Below is a small trained network, with its code and all its weights. Each question gives an input and a target symbol and asks what happens when units are switched off, that is, made to give their printed mean instead of their output.

import numpy as np


def w(rows, s, z=0):
    codes = np.array(rows[::2]) - 128.0
    scale = np.full(codes.shape[1], s)
    scale[-1] = z or s
    return codes * scale


def norm(h):
    return h / np.sqrt((h * h).mean(-1, keepdims=True) + 1e-5)


def f(y):
    return y / 2 * (1 + np.tanh(0.7978845608 * (y + 0.044715 * y**3)))


def softmax(a):
    e = np.exp(a - a.max(-1, keepdims=True))
    return e / e.sum(-1, keepdims=True)


def log_softmax(a):
    a = a - a.max(-1, keepdims=True)
    return a - np.log(np.exp(a).sum(-1, keepdims=True))


def net(x, mask):
    ids = ['ΘΛΣΦαβγδζηπτψ'.index(c) for c in x.split()]
    T = len(ids)
    res = E[ids] + P[:T]
    u = 0
    for l in range(2):
        r = norm(res)
        for j in range(2):
            rows = slice(3 * j, 3 * j + 3)
            q, k, v = (r @ M[l][rows].T for M in (Q, K, V))
            z = softmax(np.where(np.tri(T) > 0, q @ k.T / 3**0.5, -1e9)) @ v
            o = O[l][rows]
            res = res + np.where(mask[u + j], z, o[:, -1]) @ o[:, :-1]
        u += 2
        y = f(norm(res) @ A[l][:, :-1].T + A[l][:, -1])
        res = res + np.where(mask[u : u + 4], y, B[l][:, -1]) @ B[l][:, :-1]
        u += 4
    return log_softmax(norm(res)[-1] @ U[:, :-1].T + U[:, -1])


Q, K, V, O, A, B = {}, {}, {}, {}, {}, {}
E = w([
[164,136,223,6],'Θ',
[97,89,58,149],'Λ',
[103,99,79,111],'Σ',
[86,96,79,102],'Φ',
[119,151,190,217],'α',
[85,76,83,123],'β',
[59,132,133,145],'γ',
[155,182,149,94],'δ',
[192,62,85,160],'ζ',
[138,168,115,88],'η',
[191,126,159,213],'π',
[124,100,56,209],'τ',
[103,107,101,222],'ψ',
],0.015)
P = w([
[112,2,193,80],'0',
[106,61,136,63],'1',
[113,93,146,103],'2',
[99,80,113,76],'3',
[113,121,116,108],'4',
[99,99,102,91],'5',
[117,146,102,117],'6',
[102,119,89,103],'7',
[122,171,90,125],'8',
[107,132,84,116],'9',
[127,182,85,128],'10',
[104,135,77,128],'11',
[132,157,98,137],'12',
],0.0092)
Q[0] = w([
[106,52,205,159],'0.h0',
[112,46,255,114],'0.h0',
[35,65,12,85],'0.h0',
[118,192,152,201],'0.h1',
[211,107,236,41],'0.h1',
[216,117,181,175],'0.h1',
],0.0073)
K[0] = w([
[46,45,244,136],'0.h0',
[9,8,190,145],'0.h0',
[115,71,12,113],'0.h0',
[161,171,183,192],'0.h1',
[143,1,231,30],'0.h1',
[95,30,183,127],'0.h1',
],0.0051)
V[0] = w([
[96,111,191,134],'0.h0',
[115,91,102,172],'0.h0',
[157,255,126,112],'0.h0',
[85,213,88,112],'0.h1',
[133,189,125,89],'0.h1',
[166,89,155,143],'0.h1',
],0.0095)
O[0] = w([
[173,222,98,130,111],'0.h0',
[116,125,83,120,169],'0.h0',
[147,79,138,170,2],'0.h0',
[120,53,179,125,123],'0.h1',
[120,114,182,108,92],'0.h1',
[137,254,137,106,108],'0.h1',
],0.0086,0.009)
A[0] = w([
[44,32,64,176,106],'0.n0',
[197,132,103,224,253],'0.n1',
[48,51,128,2,249],'0.n2',
[146,66,35,142,35],'0.n3',
],0.0053,0.0029)
B[0] = w([
[114,198,60,73,193],'0.n0',
[154,249,71,247,134],'0.n1',
[180,145,255,119,255],'0.n2',
[112,134,84,83,149],'0.n3',
],0.005,0.0088)
Q[1] = w([
[113,184,172,176],'1.h0',
[252,98,136,141],'1.h0',
[194,136,131,180],'1.h0',
[166,110,163,159],'1.h1',
[169,147,199,184],'1.h1',
[161,124,107,123],'1.h1',
],0.017)
K[1] = w([
[166,200,126,69],'1.h0',
[233,102,184,178],'1.h0',
[254,203,158,189],'1.h0',
[117,163,136,85],'1.h1',
[174,227,141,71],'1.h1',
[124,103,215,52],'1.h1',
],0.0094)
V[1] = w([
[208,113,90,94],'1.h0',
[160,188,122,178],'1.h0',
[109,69,52,207],'1.h0',
[86,100,167,181],'1.h1',
[24,219,166,63],'1.h1',
[222,2,161,41],'1.h1',
],0.0077)
O[1] = w([
[190,73,55,58,138],'1.h0',
[172,100,161,72,59],'1.h0',
[105,195,168,43,84],'1.h0',
[2,161,117,155,60],'1.h1',
[43,121,206,126,254],'1.h1',
[176,186,135,51,107],'1.h1',
],0.0073)
A[1] = w([
[3,112,100,107,48],'1.n0',
[146,173,42,98,243],'1.n1',
[156,25,216,79,155],'1.n2',
[164,69,162,58,3],'1.n3',
],0.0077,0.0023)
B[1] = w([
[204,224,167,174,254],'1.n0',
[197,114,162,173,175],'1.n1',
[135,8,112,253,168],'1.n2',
[22,148,62,194,140],'1.n3',
],0.006,0.0074)
U = w([
[172,92,204,57,108],'Θ',
[131,157,64,105,2],'Λ',
[82,40,42,10,156],'Σ',
[50,108,119,43,121],'Φ',
[135,176,154,200,80],'α',
[102,252,137,24,136],'β',
[37,189,247,179,59],'γ',
[161,60,183,168,148],'δ',
[254,126,82,80,205],'ζ',
[127,12,163,166,168],'η',
[236,210,159,169,201],'π',
[157,130,37,185,94],'τ',
[107,148,62,232,82],'ψ',
],0.0096,0.0063)

Each question gives the input, a string of symbols that net reads in full, and the target symbol t.
The units are the heads (3 rows each of Q, K, V and O) and the neurons (one row each of A and B). Each row of codes is followed by its name. A weight is (code - 128) times the scale printed after its matrix; where a second scale follows, it is the last column's (O, A, B and U).
mask holds one flag per unit, layer by layer, with each layer's heads first. A switched-off unit (its flag False) gives its mean, the last column of its rows in O or B, instead of its output. The means were averaged over made-up inputs and are rounded, as every weight is.
A unit's drop is (log p(t) with every unit on - log p(t) with that unit switched off) / (log p(t) with every unit on - log p(t) with every unit switched off).
The circuit of an input: a set's keep is (log p(t) with only the set's units on - log p(t) with every unit switched off) / (log p(t) with every unit on - log p(t) with every unit switched off). Starting from all 12 units, units are removed one at a time, each time the one whose removal leaves the highest keep (on an exact tie, the one counted first), for as long as the keep stays at least 0.8.
units of the circuit, in order: the units of the circuit, biggest drop first
unit that matters most: the unit with the biggest drop
k most important neurons: the k neurons with the biggest drops, biggest first
top k neurons in layer l: the k neurons of layer l with the biggest drops, biggest first
heads that matter: for each layer, one digit per head in row order, 1 if its drop is at least 0.15 and else 0, layers parted by /
input π β Σ Σ Λ Σ Σ, target Σ: top 2 neurons in layer 0 -> 0.n1; 0.n2
input Σ τ π Σ η ψ η Φ Φ, target η: heads that matter -> 01 / 00
input Σ Σ Σ β Φ ζ Σ ζ Σ, target ζ: unit that matters most -> 1.h1
input Σ Φ η Φ Σ π β α η Σ η Φ β, target η: 3 most important neurons -> 1.n2; 0.n2; 0.n1
input Σ Φ β Σ Φ, target β: 2 most important neurons -> 1.n0; 0.n0
input Φ γ Σ π Σ, target π: top 3 neurons in layer 1 -> 1.n0; 1.n3; 1.n2
input δ Σ β Σ δ γ Φ ζ β, target ζ: 2 most important neurons -> 0.n2; 0.n0
input δ Σ Σ Σ π Σ γ Σ Σ, target γ: heads that matter -> 11 / 11
input Φ Σ Φ Σ Σ Θ γ β Φ, target γ: heads that matter -> 11 / 10
input Σ β β Σ β β π Σ, target β: units of the circuit, in order -> 1.n2; 1.n0
input β β Σ Φ Λ γ η γ Σ, target η: heads that matter -> 11 / 00
input Σ Σ ζ γ α γ Φ, target γ: units of the circuit, in order -> 0.h1; 1.n0; 1.h1
input τ η Σ β Φ, target β: heads that matter -> 00 / 10
input Λ Σ γ Φ γ η ζ ζ β Σ Σ Σ Σ, target Σ: unit that matters most -> 0.h0
input ζ Σ ζ β Σ, target ζ: 3 most important neurons -> 0.n2; 1.n1; 0.n0
input π Σ β π Σ Σ Σ η Σ, target η: 2 most important neurons -> 0.n2; 1.n2
input γ β Σ ζ π Σ π γ Σ, target π: heads that matter -> 00 / 11
input β β Σ Λ Σ β Φ Φ ψ Φ γ Σ β, target γ: heads that matter -> 01 / 10
input ζ Σ Φ ψ Σ ζ Σ β β, target β: heads that matter -> 11 / 10
input τ τ Σ Θ ζ Φ β π Σ ζ Φ, target ζ: unit that matters most -> 1.h1
input Σ η Φ π γ Σ γ Σ Σ, target γ: heads that matter -> 01 / 11
input Σ Σ Σ ζ Σ ζ β, target ζ: 2 most important neurons -> 1.n1; 0.n2
input Φ Σ ζ, target ζ: heads that matter -> 00 / 10
input β Φ Σ π η Θ η Σ δ, target η: 2 most important neurons -> 1.n2; 1.n0
input Φ Σ β ζ η α α ζ η Σ γ, target η: heads that matter -> 11 / 00
input π ψ β Φ Σ η δ ζ η Σ γ, target η: heads that matter -> 01 / 00
input π Σ Σ Σ β β Σ, target β: unit that matters most -> 0.h1
input Φ Φ Σ γ Σ Φ γ γ Φ η η Λ Φ, target η: heads that matter -> 11 / 00
input β Σ ζ η η, target η: heads that matter -> 00 / 00
